Here is a tiny trained network, its code and every weight. The questions are about switching its units off for an input and a class, where a switched-off unit gives its printed mean instead of its output.

import numpy as np


def w(rows, s, z=0):
    codes = np.array(rows[::2]) - 128.0
    scale = np.full(codes.shape[1], s)
    scale[-1] = z or s
    return codes * scale


def norm(h):
    return h / np.sqrt((h * h).mean(-1, keepdims=True) + 1e-5)


def f(y):
    return y / 2 * (1 + np.tanh(0.7978845608 * (y + 0.044715 * y**3)))


def log_softmax(a):
    a = a - a.max(-1, keepdims=True)
    return a - np.log(np.exp(a).sum(-1, keepdims=True))


def net(x, mask):
    res = np.array(x, float).reshape(1, 7) / 4 @ E
    u = 0
    for l in range(3):
        y = f(norm(res) @ A[l][:, :-1].T + A[l][:, -1])
        res = res + np.where(mask[u : u + 12], y, B[l][:, -1]) @ B[l][:, :-1]
        u += 12
    return log_softmax(norm(res)[-1] @ U[:, :-1].T + U[:, -1])


A, B = {}, {}
E = w([
[131,126,128,127],'x0',
[152,127,182,48],'x1',
[133,129,127,129],'x2',
[115,129,237,197],'x3',
[127,130,128,130],'x4',
[164,253,122,127],'x5',
[217,103,126,166],'x6',
],0.0077)
A[0] = w([
[119,121,251,133,143],'0.n1',
[200,78,143,164,144],'0.n2',
[138,179,191,232,139],'0.n3',
[129,76,100,132,32],'0.n4',
[186,191,147,163,69],'0.n5',
[100,101,138,83,204],'0.n6',
[91,124,84,211,93],'0.n7',
[173,169,143,140,26],'0.n8',
[64,147,88,200,99],'0.n9',
[157,129,197,43,251],'0.n10',
[111,163,151,129,16],'0.n11',
[129,196,123,144,43],'0.n12',
],0.014,0.0031)
B[0] = w([
[30,158,67,178,252],'0.n1',
[139,134,138,202,191],'0.n2',
[15,159,90,162,254],'0.n3',
[137,153,120,91,144],'0.n4',
[74,210,177,80,181],'0.n5',
[131,175,126,187,182],'0.n6',
[166,155,114,184,185],'0.n7',
[111,160,185,69,143],'0.n8',
[182,189,103,185,188],'0.n9',
[152,181,59,254,242],'0.n10',
[134,92,138,99,134],'0.n11',
[102,130,172,23,168],'0.n12',
],0.0082,0.0064)
A[1] = w([
[118,71,109,238,148],'1.n1',
[33,138,108,95,144],'1.n2',
[179,142,100,190,122],'1.n3',
[158,129,84,140,28],'1.n4',
[101,35,235,216,137],'1.n5',
[107,45,137,251,133],'1.n6',
[98,169,93,135,114],'1.n7',
[101,3,111,148,134],'1.n8',
[56,158,66,116,83],'1.n9',
[137,167,69,188,111],'1.n10',
[130,175,236,92,3],'1.n11',
[194,118,167,130,134],'1.n12',
],0.011,0.0049)
B[1] = w([
[112,181,178,63,254],'1.n1',
[203,154,210,175,200],'1.n2',
[161,88,206,131,193],'1.n3',
[124,144,102,118,125],'1.n4',
[87,195,63,88,178],'1.n5',
[140,207,150,130,247],'1.n6',
[149,76,186,111,201],'1.n7',
[3,189,160,60,159],'1.n8',
[195,106,143,138,208],'1.n9',
[177,112,170,106,248],'1.n10',
[119,121,116,82,125],'1.n11',
[155,146,172,177,119],'1.n12',
],0.0079,0.0073)
A[2] = w([
[115,138,144,137,94],'2.n1',
[125,181,128,145,161],'2.n2',
[183,210,171,167,112],'2.n3',
[148,98,28,81,252],'2.n4',
[112,186,129,156,174],'2.n5',
[178,113,60,112,198],'2.n6',
[84,199,156,132,127],'2.n7',
[192,96,180,75,236],'2.n8',
[143,159,125,249,112],'2.n9',
[175,117,121,115,98],'2.n10',
[81,136,87,76,67],'2.n11',
[165,185,170,101,197],'2.n12',
],0.013,0.0037)
B[2] = w([
[138,115,85,130,137],'2.n1',
[149,58,103,85,196],'2.n2',
[131,1,88,44,251],'2.n3',
[61,215,142,255,145],'2.n4',
[151,62,35,87,212],'2.n5',
[128,214,102,198,146],'2.n6',
[156,96,156,62,224],'2.n7',
[55,147,249,193,159],'2.n8',
[218,98,106,199,210],'2.n9',
[162,135,141,237,133],'2.n10',
[132,112,179,133,127],'2.n11',
[87,62,179,192,216],'2.n12',
],0.0071,0.013)
U = w([
[82,232,80,168,176],'0',
[199,120,97,123,71],'1',
[101,174,121,2,105],'2',
[140,127,125,112,251],'3',
[137,130,126,108,200],'4',
[143,109,124,108,19],'5',
],0.016,0.0025)

Each question gives the input, the list of numbers given to net, and the class t.
The units are the neurons (one row each of A and B). Each row of codes is followed by its name. A weight is (code - 128) times the scale printed after its matrix; where a second scale follows, it is the last column's (A, B and U).
mask holds one flag per neuron, layer by layer. A switched-off neuron (its flag False) gives its mean, the last column of its row in B, instead of its output. The means were averaged over made-up inputs and are rounded, as every weight is.
A unit's drop is (log p(t) with every unit on - log p(t) with that unit switched off) / (log p(t) with every unit on - log p(t) with every unit switched off).
The circuit of an input: a set's keep is (log p(t) with only the set's units on - log p(t) with every unit switched off) / (log p(t) with every unit on - log p(t) with every unit switched off). Starting from the 12 units with the biggest drops (on a tie, the unit counted first), units are removed one at a time, each time the one whose removal leaves the highest keep (on an exact tie, the one counted first), for as long as the keep stays at least 0.8.
circuit, biggest first: the units of the circuit, biggest drop first
most important unit: the unit with the biggest drop
top k neurons: the k neurons with the biggest drops, biggest first
top k neurons in layer l: the k neurons of layer l with the biggest drops, biggest first
input [7,1,5,8,1,0,-1], class 0: circuit, biggest first	[0.n1]
input [-3,4,8,2,6,-7,-7], class 2: circuit, biggest first	[1.n5; 2.n9]
input [2,-3,3,7,3,-3,4], class 0: circuit, biggest first	[0.n3; 0.n1]
input [-6,-5,1,7,-4,-8,0], class 2: top 4 neurons in layer 1	[1.n1; 1.n5; 1.n8; 1.n6]
input [3,1,2,8,-7,-7,-3], class 0: circuit, biggest first	[0.n1; 2.n3]
input [6,8,-8,-1,0,-7,-5], class 1: circuit, biggest first	[0.n10; 2.n8]
input [3,3,-2,-3,4,-6,5], class 2: circuit, biggest first	[1.n8; 1.n1]
input [6,-4,-4,-6,3,-7,0], class 2: top 2 neurons	[1.n8; 0.n10]
input [1,1,-6,5,-3,4,1], class 0: top 3 neurons in layer 0	[0.n3; 0.n1; 0.n5]
input [6,-6,-7,-1,2,4,-2], class 1: top 2 neurons in layer 1	[1.n1; 1.n8]
input [8,0,-4,-7,6,6,-8], class 3: top 4 neurons in layer 1	[1.n2; 1.n5; 1.n7; 1.n9]
input [-7,-8,-2,5,4,7,-1], class 1: top 2 neurons	[1.n1; 0.n9]
input [1,-8,-7,3,-6,-4,-5], class 1: top 3 neurons	[0.n9; 0.n7; 2.n9]
input [-2,-8,0,-3,0,-3,-4], class 1: most important unit	0.n9
input [-2,-7,-2,-7,-7,-2,5], class 0: top 2 neurons	[1.n2; 2.n6]
input [2,0,-5,8,-8,-7,6], class 0: top 2 neurons in layer 0	[0.n1; 0.n2]
input [-7,3,2,-8,-5,-4,-8], class 0: top 2 neurons in layer 1	[1.n6; 1.n1]
input [-3,-4,-5,-2,-5,-7,-3], class 2: top 3 neurons	[0.n10; 1.n8; 0.n1]
input [8,-8,7,-6,-5,-1,-6], class 1: top 2 neurons	[0.n9; 0.n7]
input [-3,-3,-4,-1,-6,7,-4], class 2: most important unit	0.n12
input [5,-4,6,6,-7,-8,-2], class 2: top 2 neurons	[0.n10; 1.n1]
input [-2,-8,7,-3,1,0,-6], class 1: top 2 neurons in layer 0	[0.n9; 0.n7]
